[[146 138 128 127 128 128 130 129 129 128 142 128 141 130 132]
 [140 138 128 127 128 127 129 129 129 127 140 127 137 129 130]
 [137 135 127 126 127 127 128 128 128 127 136 127 134 128 129]
 [128 127 127 147 127 150 127 127 127 148 127 150 127 127 127]
 [126 130 126 133 126 134 126 126 126 133 127 133 126 126 126]
 [127 127 127 147 127 149 127 127 127 148 127 152 127 127 127]
 [135 136 127 126 127 126 128 128 127 127 136 127 134 128 128]] Out: 146

[[126 139 130 113 117 137 136 114 131 135 110]
 [153 144 107 113 133 111 112 128 141 144 142]
 [107 103 142 110 132 109 150 118 135 119 130]
 [124 121 116 153 127 147 135 112 108 146 127]
 [133 141 128 130 115 143 124 110 108 141 137]
 [144 149 125 113 113 133 151 132 114 126 145]
 [129 147 112 104 126 145 128 132 125 118 114]
 [103 144 146 137 139 112 153 102 132 103 119]
 [122 132 109 145 105 105 128 119 102 150 139]
 [131 131 115 150 125 124 121 118 134 118 137]
 [129 147 103 150 150 134 116 121 127 122 121]] Out: 126

[[118 124 118 127 126 128 143 118 141 106 130 118 126]
 [112 123 119 125 122 128 139 120 136 109 128 115 126]
 [119 124 117 128 127 129 145 118 143 106 130 118 126]
 [108 122 122 123 120 128 136 121 133 111 126 113 126]
 [119 124 117 130 128 129 147 118 145 106 131 118 126]
 [105 122 125 122 118 128 135 123 132 114 125 111 126]
 [110 123 121 124 121 128 137 120 135 110 127 114 126]
 [115 123 119 126 124 128 140 119 138 108 129 116 126]
 [103 122 130 121 117 128 134 125 131 118 125 110 126]
 [115 123 118 127 125 128 141 119 140 107 129 117 126]] Out: 118

[[153 121 120 108 153 122 155 119 156 156 153 119]
 [101 137 141 147 107 138 103 139 103 103 102 137]
 [126 113 113 122 129 114 129 114 126 129 131 114]
 [113 113 113 129 116 113 118 112 113 114 114 112]
 [134 139 138 131 136 143 132 142 133 135 133 145]] Out: 153

[[127 126 118 124 146 126 143 127 129 129]
 [128 131 110 129 139 127 151 128 124 129]
 [128 127 143 131 146 129 136 124 130 127]
 [129 131 138 135 133 135 129 124 126 127]
 [127 128 114 126 145 126 149 127 127 129]
 [127 125 134 127 149 126 140 125 130 128]] Out: 127
---
((144, 129, 131, 117, 112), (127, 131, 148, 145, 122), (133, 154, 150, 101, 136)) value 129
((134, 128, 133, 120, 131, 132), (150, 144, 127, 138, 135, 125), (135, 129, 125, 125, 125, 128)) value 128
((124, 149, 142, 105, 108, 140, 139), (135, 153, 144, 101, 109, 148, 132), (129, 129, 134, 117, 110, 124, 134)) value 149
((128, 121, 104, 137, 123, 121), (127, 123, 115, 131, 112, 113), (130, 109, 115, 135, 114, 107)) value 121
((124, 105, 123, 132, 151, 157), (135, 148, 143, 124, 119, 110), (131, 132, 127, 126, 132, 122)) value 105
((141, 117, 106, 137, 129), (135, 127, 127, 127, 124), (138, 124, 122, 130, 126)) value 117
((118, 138, 114, 133, 138, 112, 108), (135, 122, 138, 125, 121, 140, 141), (118, 140, 113, 134, 140, 111, 105)) value 138
((153, 151, 112, 114, 107), (133, 120, 152, 113, 105), (119, 120, 115, 153, 154)) value 151
((112, 155, 130, 149, 133, 153, 100), (100, 105, 98, 104, 105, 104, 154), (106, 154, 115, 142, 130, 151, 104)) value 155
---
[[143 111 133 132 132]
 [105 124 128 143 147]] Answer: 124

[140 126 119 156] Answer: 126

[117 139 157 146 121 110 156] Answer: 139

[155 131 128 148 129 115 141] Answer: 131

[101 139 138 140] Answer: 139

[116 124 152 128 120] Answer: 124

[[131 128 136 124 124]
 [130 128 137 131 124]
 [154 131 136 140 128]] Answer: 131

[[151 154 106 105 153 139]
 [151 154 108 105 153 134]] Answer: 154
---
156	149	118	125	143 --> 149
102	110	115	107	143	112 --> 110
131	117	104	155	98	129	121 --> 117
147	152	126	136	115	124	118 --> 152
106	144	107	155	151 --> 144
118	151	133	140	119	142	157 --> 151
129	134	115	100 --> 134
---
[109 123 138 154 120 102 153] --> 154

[[119 108 155 127 152 137]
 [119 122 146 153 136 124]] --> 127

[130 128 149 129 153] --> 129

[[144 128 136 149 153]
 [117 109 136 131 102]] --> 149

[100 122 129 134 118] --> 134

[130 130 152 122 113 121 109] --> 122

[143 137 102 126 111 133] --> 126

[[113 138 102 149 127]
 [134 135 107 104 123]
 [139 111 144 135 125]] --> 149
---
Q:
[[143 151 107 107]
 [111 104 110 113]
 [144 151 107 107]]
A: 107

Q:
[[129 111 113 140 142 101 135]
 [127 105 111 140 141 102 136]
 [125 133 128 126 133 146 150]]
A: 101

Q:
[[122 116 154 103 142]
 [122 117 154 104 141]
 [123 115 152 103 142]]
A: 103

Q:
[[150 151 156 148 148 156 145]
 [152 152 156 146 149 152 147]
 [152 148 150 148 151 150 149]]
A: 156

Q:
[[128 152 128 154]
 [119 134 129 157]
 [122 145 130 158]]
A: 128

Q:
[[102 153 137 134]
 [103 153 133 130]
 [103 153 137 133]]
A: 137

Q:
[[124 128 121 114 133 118 132]
 [122 109 122 122 128 129 133]
 [124 138 124 145 112 106 105]]
A: 118

Q:
[[146 114 154 131 115 145 148]
 [115 158 135 127 146 130 121]
 [106 145 139 124 139 135 113]]
A: 145

Q:
[[145 121 149 157]
 [123 153 128 112]
 [145 120 149 157]]
A: 149
---
[[124 135 128 144 122]
 [149 116 152 139 143]
 [142 127 140 120 141]] ans = 142

[[130 118 128 127]
 [125 134  98 145]
 [118 128 118 127]] ans = 118

[[113 145 144 145]
 [136 120 114 115]
 [154 155 138 130]] ans = 154

[[120 130 105 127 130]
 [132 126 119 128 129]
 [133 133 136 127 126]] ans = 133

[[122 139 117 126 128]
 [148 116 141 137 124]
 [103 148 102 155 107]] ans = 103

[[133 119 134 133 126 120]
 [140 125 115 111  98 112]
 [125 123 127 130 117 122]] ans = 125

[[102 158 142 147 156]
 [108 152 143 141 152]
 [136 118 147 110 124]] ans = 136
---
Input:
[[117 149 115 131 129 123]
 [124 130 141 128 154 111]
 [115 150 117 127 132 126]]
Output: 129

Input: [117 150 112 106 101]
Output: 101

Input: [118 137 114 139 149 133 143]
Output: 149

Input:
[[138 113 143 133 111 115]
 [101 128 107 105 134 123]]
Output: 111

Input:
[[140 112 137 129 113 116 113]
 [123 155 103 113 138 157 136]]
Output: 113

Input:
[[127 139 134 130 119]
 [127 139 156 130 114]]
Output: 119

Input: [109 117 137 150 135]
Output: 135

Input:
[[129 151 116 134 131 128 118]
 [127 107 143 127 123 134 130]
 [127 139 129 120 134 134 132]]
Output: 131

Input: [126 105 129 135 140]
Output: 140
